Here is a tiny trained network, its code and every weight. The questions are about switching its units off for an input and a target symbol, where a switched-off unit gives its printed mean instead of its output.

import numpy as np


def w(rows, s, z=0):
    codes = np.array(rows[::2]) - 128.0
    scale = np.full(codes.shape[1], s)
    scale[-1] = z or s
    return codes * scale


def f(y):
    return y / 2 * (1 + np.tanh(0.7978845608 * (y + 0.044715 * y**3)))


def softmax(a):
    e = np.exp(a - a.max(-1, keepdims=True))
    return e / e.sum(-1, keepdims=True)


def log_softmax(a):
    a = a - a.max(-1, keepdims=True)
    return a - np.log(np.exp(a).sum(-1, keepdims=True))


def net(x, mask):
    ids = ['αβδεηλμξ'.index(c) for c in x.split()]
    T = len(ids)
    res = E[ids] + P[:T]
    u = 0
    for l in range(2):
        r = res
        for j in range(2):
            rows = slice(4 * j, 4 * j + 4)
            q, k, v = (r @ M[l][rows].T for M in (Q, K, V))
            z = softmax(np.where(np.tri(T) > 0, q @ k.T / 4**0.5, -1e9)) @ v
            o = O[l][rows]
            res = res + np.where(mask[u + j], z, o[:, -1]) @ o[:, :-1]
        u += 2
        y = f(res @ A[l][:, :-1].T + A[l][:, -1])
        res = res + np.where(mask[u : u + 12], y, B[l][:, -1]) @ B[l][:, :-1]
        u += 12
    return log_softmax(res[-1] @ U[:, :-1].T + U[:, -1])


Q, K, V, O, A, B = {}, {}, {}, {}, {}, {}
E = w([
[95,143,192,59,102],'α',
[100,105,128,131,176],'β',
[25,92,199,102,168],'δ',
[150,141,55,103,108],'ε',
[71,121,78,146,153],'η',
[94,166,2,97,113],'λ',
[73,145,35,137,119],'μ',
[188,157,173,118,124],'ξ',
],0.024)
P = w([
[127,129,86,96,185],'0',
[130,1,78,118,150],'1',
[115,166,100,117,161],'2',
[128,26,107,141,111],'3',
[108,194,113,138,138],'4',
[126,46,132,155,81],'5',
[108,220,124,154,114],'6',
[129,68,153,164,55],'7',
[82,181,115,106,137],'8',
[132,83,172,172,31],'9',
[74,167,102,87,143],'10',
[131,96,181,169,17],'11',
],0.0095)
Q[0] = w([
[53,239,136,62,219],'0.h0',
[206,87,103,187,159],'0.h0',
[167,120,165,135,101],'0.h0',
[109,143,125,74,113],'0.h0',
[39,200,78,30,162],'0.h1',
[137,25,77,97,166],'0.h1',
[254,209,77,42,105],'0.h1',
[167,158,218,41,208],'0.h1',
],0.023)
K[0] = w([
[45,121,204,18,85],'0.h0',
[156,107,117,109,203],'0.h0',
[157,138,159,120,135],'0.h0',
[133,138,99,134,81],'0.h0',
[4,131,93,91,121],'0.h1',
[164,152,75,120,218],'0.h1',
[150,141,64,13,42],'0.h1',
[106,114,217,18,158],'0.h1',
],0.025)
V[0] = w([
[107,136,143,102,107],'0.h0',
[38,132,176,56,56],'0.h0',
[41,125,171,66,57],'0.h0',
[15,154,78,255,98],'0.h0',
[180,77,67,155,255],'0.h1',
[80,146,158,149,99],'0.h1',
[132,139,141,60,81],'0.h1',
[102,68,100,20,254],'0.h1',
],0.0053)
O[0] = w([
[127,167,163,125,118,160],'0.h0',
[146,235,219,151,114,253],'0.h0',
[147,226,206,155,117,246],'0.h0',
[235,81,98,204,168,195],'0.h0',
[165,162,218,105,101,138],'0.h1',
[99,154,85,150,130,141],'0.h1',
[139,86,102,151,131,128],'0.h1',
[179,215,159,253,46,243],'0.h1',
],0.0061,0.0045)
A[0] = w([
[89,89,132,101,41,187],'0.n0',
[17,63,129,185,233,85],'0.n1',
[83,96,208,108,42,93],'0.n2',
[25,59,107,158,205,97],'0.n3',
[60,115,159,168,139,30],'0.n4',
[120,100,181,210,50,253],'0.n5',
[108,187,163,49,144,106],'0.n6',
[60,79,46,63,233,26],'0.n7',
[76,7,166,144,180,63],'0.n8',
[200,165,124,119,201,64],'0.n9',
[241,106,125,84,196,73],'0.n10',
[210,116,135,129,122,13],'0.n11',
],0.011,0.0035)
B[0] = w([
[112,109,131,128,179,163],'0.n0',
[175,113,143,82,158,198],'0.n1',
[152,116,38,144,117,211],'0.n2',
[137,80,131,178,163,175],'0.n3',
[172,194,96,98,96,167],'0.n4',
[91,118,99,96,130,254],'0.n5',
[63,157,135,163,102,251],'0.n6',
[166,192,122,252,100,156],'0.n7',
[116,182,128,164,156,148],'0.n8',
[99,131,77,108,121,134],'0.n9',
[192,93,138,128,82,137],'0.n10',
[168,161,88,132,121,123],'0.n11',
],0.019,0.0067)
Q[1] = w([
[152,168,200,133,66],'1.h0',
[134,45,191,251,55],'1.h0',
[186,187,139,101,122],'1.h0',
[146,36,87,93,152],'1.h0',
[171,215,150,107,157],'1.h1',
[52,137,82,117,161],'1.h1',
[134,174,136,137,114],'1.h1',
[147,99,124,174,101],'1.h1',
],0.013)
K[1] = w([
[75,89,88,152,66],'1.h0',
[138,42,112,249,46],'1.h0',
[67,92,124,105,155],'1.h0',
[151,65,215,102,143],'1.h0',
[125,114,56,71,140],'1.h1',
[53,219,122,102,122],'1.h1',
[115,126,78,114,104],'1.h1',
[151,111,157,185,137],'1.h1',
],0.013)
V[1] = w([
[123,141,155,184,100],'1.h0',
[164,213,150,80,210],'1.h0',
[208,176,185,152,160],'1.h0',
[89,161,109,99,155],'1.h0',
[75,78,167,152,106],'1.h1',
[41,3,132,174,20],'1.h1',
[174,113,44,97,49],'1.h1',
[93,146,112,153,152],'1.h1',
],0.0064)
O[1] = w([
[34,118,137,161,136,149],'1.h0',
[170,220,159,37,126,117],'1.h0',
[46,130,103,28,72,62],'1.h0',
[177,198,170,141,168,188],'1.h0',
[132,78,181,217,113,62],'1.h1',
[83,23,222,198,90,108],'1.h1',
[119,117,74,3,100,220],'1.h1',
[55,177,175,116,134,254],'1.h1',
],0.0041,0.0063)
A[1] = w([
[106,162,133,111,28,102],'1.n0',
[126,194,180,47,60,107],'1.n1',
[166,161,125,199,77,90],'1.n2',
[152,104,218,63,189,87],'1.n3',
[230,92,226,52,160,127],'1.n4',
[180,27,136,79,129,133],'1.n5',
[248,83,119,109,110,123],'1.n6',
[65,86,116,99,194,3],'1.n7',
[138,106,63,74,153,87],'1.n8',
[203,52,130,148,128,182],'1.n9',
[131,232,153,126,105,50],'1.n10',
[247,107,181,118,188,187],'1.n11',
],0.011,0.0068)
B[1] = w([
[142,93,176,137,135,229],'1.n0',
[34,133,106,154,80,208],'1.n1',
[104,171,112,141,177,189],'1.n2',
[66,175,136,150,156,135],'1.n3',
[85,188,148,5,156,144],'1.n4',
[76,177,76,135,138,155],'1.n5',
[178,115,116,192,96,157],'1.n6',
[165,177,120,121,76,137],'1.n7',
[152,131,159,174,171,169],'1.n8',
[160,159,207,65,115,174],'1.n9',
[212,115,131,72,148,252],'1.n10',
[101,44,85,153,110,167],'1.n11',
],0.023,0.015)
U = w([
[63,121,121,63,193,79],'α',
[125,181,124,50,76,167],'β',
[161,194,152,165,59,76],'δ',
[114,195,255,130,157,133],'ε',
[169,154,101,79,191,2],'η',
[52,166,179,151,53,154],'λ',
[136,62,124,97,158,249],'μ',
[79,202,97,156,114,108],'ξ',
],0.0055,0.0053)

Each question gives the input, a string of symbols that net reads in full, and the target symbol t.
The units are the heads (4 rows each of Q, K, V and O) and the neurons (one row each of A and B). Each row of codes is followed by its name. A weight is (code - 128) times the scale printed after its matrix; where a second scale follows, it is the last column's (O, A, B and U).
mask holds one flag per unit, layer by layer, with each layer's heads first. A switched-off unit (its flag False) gives its mean, the last column of its rows in O or B, instead of its output. The means were averaged over made-up inputs and are rounded, as every weight is.
A unit's drop is (log p(t) with every unit on - log p(t) with that unit switched off) / (log p(t) with every unit on - log p(t) with every unit switched off).
The circuit of an input: a set's keep is (log p(t) with only the set's units on - log p(t) with every unit switched off) / (log p(t) with every unit on - log p(t) with every unit switched off). Starting from the 12 units with the biggest drops (on a tie, the unit counted first), units are removed one at a time, each time the one whose removal leaves the highest keep (on an exact tie, the one counted first), for as long as the keep stays at least 0.8.
units of the circuit, in order: the units of the circuit, biggest drop first
unit that matters most: the unit with the biggest drop
k most important neurons: the k neurons with the biggest drops, biggest first
k most important neurons of layer l: the k neurons of layer l with the biggest drops, biggest first
heads that matter: for each layer, one digit per head in row order, 1 if its drop is at least 0.15 and else 0, layers parted by /
input β β β η ε λ ξ, target λ: 3 most important neurons => [1.n10 0.n7 0.n3]
input μ ξ λ α λ α η η β, target ε: units of the circuit, in order => [0.h0 1.n11]
input η η η η μ, target ξ: units of the circuit, in order => [0.n7 0.h0 0.h1 1.n2]
input η δ η η λ η β μ δ η μ ξ, target β: 2 most important neurons => [1.n4 0.n6]
input α δ λ λ ξ λ μ β η, target β: 2 most important neurons of layer 0 => [0.n4 0.n5]
input μ η δ ε μ η ξ α, target λ: units of the circuit, in order => [1.n1]
input ξ μ μ, target ξ: units of the circuit, in order => [0.h0 0.n7 1.n2]
input λ η ε μ ξ ε, target δ: units of the circuit, in order => [0.h1 0.n6 1.n6]
input λ λ ξ η η λ λ α, target λ: 2 most important neurons of layer 1 => [1.n10 1.n0]
input δ ε η η μ λ, target ξ: 4 most important neurons of layer 1 => [1.n10 1.n2 1.n0 1.n9]
input ε α η μ β η ε, target ε: heads that matter => 10 / 10
input η ξ λ μ ξ λ β, target α: heads that matter => 10 / 00
input δ δ ε, target β: heads that matter => 10 / 11
input η λ λ λ η α η ε β, target ε: heads that matter => 10 / 11
input η ξ η δ, target η: unit that matters most => 0.n2
input β η μ β δ η μ, target β: 2 most important neurons => [1.n10 1.n1]
input η η η δ, target η: 2 most important neurons => [0.n2 0.n4]
input δ α ξ η μ ε, target δ: heads that matter => 11 / 00
input ε λ η μ δ η η ξ μ α λ, target ε: units of the circuit, in order => [0.n6 0.h0 1.n0]
input η δ λ β λ, target β: unit that matters most => 1.n10
input λ λ α λ δ ξ ε η, target μ: 4 most important neurons => [0.n1 0.n6 0.n7 1.n11]
input β η λ, target η: heads that matter => 10 / 01
input α λ α λ α α λ μ α α η, target ε: 2 most important neurons of layer 0 => [0.n6 0.n1]
input λ η ε η λ η ξ ξ η λ, target μ: 4 most important neurons of layer 1 => [1.n1 1.n2 1.n9 1.n5]
input α ξ η η δ ξ λ λ ξ η μ, target β: 4 most important neurons => [1.n10 0.n4 0.n5 1.n1]
